Below is a small trained network, with its code and all its weights. Each question gives an input and a target symbol and asks what happens when units are switched off, that is, made to give their printed mean instead of their output.

import numpy as np


def w(rows, s, z=0):
    codes = np.array(rows[::2]) - 128.0
    scale = np.full(codes.shape[1], s)
    scale[-1] = z or s
    return codes * scale


def f(y):
    return np.maximum(y, 0)


def softmax(a):
    e = np.exp(a - a.max(-1, keepdims=True))
    return e / e.sum(-1, keepdims=True)


def log_softmax(a):
    a = a - a.max(-1, keepdims=True)
    return a - np.log(np.exp(a).sum(-1, keepdims=True))


def net(x, mask):
    ids = ['αγδεζηθμξστφ'.index(c) for c in x.split()]
    T = len(ids)
    res = E[ids] + P[:T]
    u = 0
    for l in range(2):
        q, k, v = (res @ M[l].T for M in (Q, K, V))
        z = softmax(np.where(np.tri(T) > 0, q @ k.T / 4**0.5, -1e9)) @ v
        res = res + np.where(mask[u], z, O[l][:, -1]) @ O[l][:, :-1]
        u += 1
        y = f(res @ A[l][:, :-1].T + A[l][:, -1])
        res = res + np.where(mask[u : u + 8], y, B[l][:, -1]) @ B[l][:, :-1]
        u += 8
    return log_softmax(res[-1] @ U[:, :-1].T + U[:, -1])


Q, K, V, O, A, B = {}, {}, {}, {}, {}, {}
E = w([
[155,217,107],'α',
[73,140,167],'γ',
[106,153,141],'δ',
[92,91,145],'ε',
[109,111,126],'ζ',
[119,180,132],'η',
[113,105,133],'θ',
[90,1,132],'μ',
[150,66,113],'ξ',
[134,106,122],'σ',
[173,168,131],'τ',
[137,194,130],'φ',
],0.023)
P = w([
[125,82,3],'0',
[109,106,154],'1',
[150,109,206],'2',
[55,138,106],'3',
[137,91,140],'4',
[169,119,192],'5',
[69,152,79],'6',
[142,75,129],'7',
[174,105,177],'8',
],0.018)
Q[0] = w([
[202,142,148],'0.h0',
[158,104,135],'0.h0',
[128,80,108],'0.h0',
[149,102,248],'0.h0',
],0.012)
K[0] = w([
[107,115,238],'0.h0',
[147,252,244],'0.h0',
[150,3,111],'0.h0',
[121,111,237],'0.h0',
],0.0069)
V[0] = w([
[151,123,217],'0.h0',
[116,24,140],'0.h0',
[2,102,128],'0.h0',
[64,128,126],'0.h0',
],0.012)
O[0] = w([
[175,129,158,59],'0.h0',
[227,237,64,253],'0.h0',
[117,244,160,220],'0.h0',
[58,183,77,160],'0.h0',
],0.011,0.0038)
A[0] = w([
[60,109,219,150],'0.n0',
[21,144,165,73],'0.n1',
[243,147,174,43],'0.n2',
[83,90,92,2],'0.n3',
[163,130,177,101],'0.n4',
[104,254,222,214],'0.n5',
[184,208,152,221],'0.n6',
[146,93,205,89],'0.n7',
],0.0078,0.0041)
B[0] = w([
[190,153,146,167],'0.n0',
[126,139,85,174],'0.n1',
[39,136,182,194],'0.n2',
[104,122,254,143],'0.n3',
[136,198,161,157],'0.n4',
[172,71,91,251],'0.n5',
[156,60,149,232],'0.n6',
[181,202,3,158],'0.n7',
],0.0067,0.011)
Q[1] = w([
[46,138,1],'1.h0',
[113,72,160],'1.h0',
[219,48,212],'1.h0',
[187,62,163],'1.h0',
],0.009)
K[1] = w([
[119,24,2],'1.h0',
[105,204,65],'1.h0',
[75,144,240],'1.h0',
[221,142,207],'1.h0',
],0.0095)
V[1] = w([
[182,24,107],'1.h0',
[224,103,53],'1.h0',
[73,255,201],'1.h0',
[197,146,93],'1.h0',
],0.0083)
O[1] = w([
[193,2,139,166],'1.h0',
[184,100,89,254],'1.h0',
[95,228,122,64],'1.h0',
[184,122,146,215],'1.h0',
],0.0083,0.0063)
A[1] = w([
[149,174,250,175],'1.n0',
[118,227,46,96],'1.n1',
[162,131,206,124],'1.n2',
[68,151,117,102],'1.n3',
[75,198,167,125],'1.n4',
[225,147,147,114],'1.n5',
[198,110,112,255],'1.n6',
[94,209,72,75],'1.n7',
],0.011,0.0072)
B[1] = w([
[126,17,80,171],'1.n0',
[173,131,183,190],'1.n1',
[74,67,119,171],'1.n2',
[122,126,104,153],'1.n3',
[111,172,135,155],'1.n4',
[92,79,165,223],'1.n5',
[88,151,56,253],'1.n6',
[117,96,255,174],'1.n7',
],0.0095,0.02)
U = w([
[88,67,158,27],'α',
[148,120,187,1],'γ',
[95,161,152,100],'δ',
[216,135,159,62],'ε',
[181,123,172,78],'ζ',
[28,185,103,213],'η',
[164,156,129,171],'θ',
[255,160,80,110],'μ',
[122,125,36,76],'ξ',
[78,209,4,214],'σ',
[140,68,116,148],'τ',
[14,181,36,233],'φ',
],0.0085,0.0064)

Each question gives the input, a string of symbols that net reads in full, and the target symbol t.
The units are the heads (4 rows each of Q, K, V and O) and the neurons (one row each of A and B). Each row of codes is followed by its name. A weight is (code - 128) times the scale printed after its matrix; where a second scale follows, it is the last column's (O, A, B and U).
mask holds one flag per unit, layer by layer, with each layer's heads first. A switched-off unit (its flag False) gives its mean, the last column of its rows in O or B, instead of its output. The means were averaged over made-up inputs and are rounded, as every weight is.
A unit's drop is (log p(t) with every unit on - log p(t) with that unit switched off) / (log p(t) with every unit on - log p(t) with every unit switched off).
The circuit of an input: a set's keep is (log p(t) with only the set's units on - log p(t) with every unit switched off) / (log p(t) with every unit on - log p(t) with every unit switched off). Starting from the 12 units with the biggest drops (on a tie, the unit counted first), units are removed one at a time, each time the one whose removal leaves the highest keep (on an exact tie, the one counted first), for as long as the keep stays at least 0.8.
circuit, biggest first: the units of the circuit, biggest drop first
unit that matters most: the unit with the biggest drop
top k neurons: the k neurons with the biggest drops, biggest first
top k neurons in layer l: the k neurons of layer l with the biggest drops, biggest first
input δ φ μ σ, target δ: top 3 neurons -> 1.n7, 1.n1, 1.n6
input η γ α, target τ: top neuron in layer 0 -> 0.n5
input η δ ξ γ, target η: top 3 neurons in layer 1 -> 1.n7, 1.n6, 1.n4
input δ δ φ σ η ε τ, target δ: top 2 neurons in layer 1 -> 1.n7, 1.n1
input α γ τ α η σ ε, target α: top 3 neurons -> 1.n6, 0.n1, 0.n2
input μ α η α, target μ: circuit, biggest first -> 0.h0, 1.n1, 1.h0
input μ η σ δ τ η ξ, target μ: circuit, biggest first -> 0.h0, 1.n1
input μ η σ δ, target μ: circuit, biggest first -> 0.h0, 1.n1
input σ θ φ μ ξ ε ε, target σ: circuit, biggest first -> 0.h0, 1.n5
input ξ ζ μ μ, target ξ: top 3 neurons in layer 1 -> 1.n6, 1.n7, 1.n1
input σ γ σ τ ξ φ, target τ: top 2 neurons -> 0.n5, 1.n0
input μ φ η φ δ μ φ, target μ: top 2 neurons -> 0.n6, 1.n1
input η γ τ δ σ θ ξ, target η: top 3 neurons in layer 0 -> 0.n5, 0.n6, 0.n3
input τ τ σ ε, target τ: circuit, biggest first -> 1.h0
input η μ α θ, target η: top 2 neurons in layer 1 -> 1.n7, 1.n4
input ε μ τ η, target ε: top 2 neurons in layer 1 -> 1.n1, 1.n7
input ε δ μ μ ε, target μ: top 3 neurons -> 0.n5, 0.n6, 0.n2
input γ ε γ μ, target γ: top 3 neurons in layer 1 -> 1.n7, 1.n1, 1.n6
input η ξ θ τ τ ε τ, target η: top 2 neurons -> 0.n5, 0.n6
input γ δ η η η ε φ, target γ: unit that matters most -> 1.n7
input σ μ γ, target τ: top 3 neurons -> 0.n5, 0.n6, 1.n0
input α μ ξ δ α η σ δ φ, target τ: top 2 neurons -> 0.n6, 1.n0
input μ σ τ α, target μ: top 3 neurons -> 0.n6, 1.n1, 0.n5
input μ ζ η ζ, target μ: top 2 neurons in layer 0 -> 0.n6, 0.n5
input φ σ γ, target τ: top 2 neurons -> 0.n5, 1.n0
input δ ζ δ φ, target δ: top 3 neurons -> 1.n7, 1.n1, 1.n4
input σ η φ δ, target σ: top neuron -> 0.n2
input η φ ε σ τ δ η, target η: top 3 neurons in layer 1 -> 1.n4, 1.n7, 1.n3
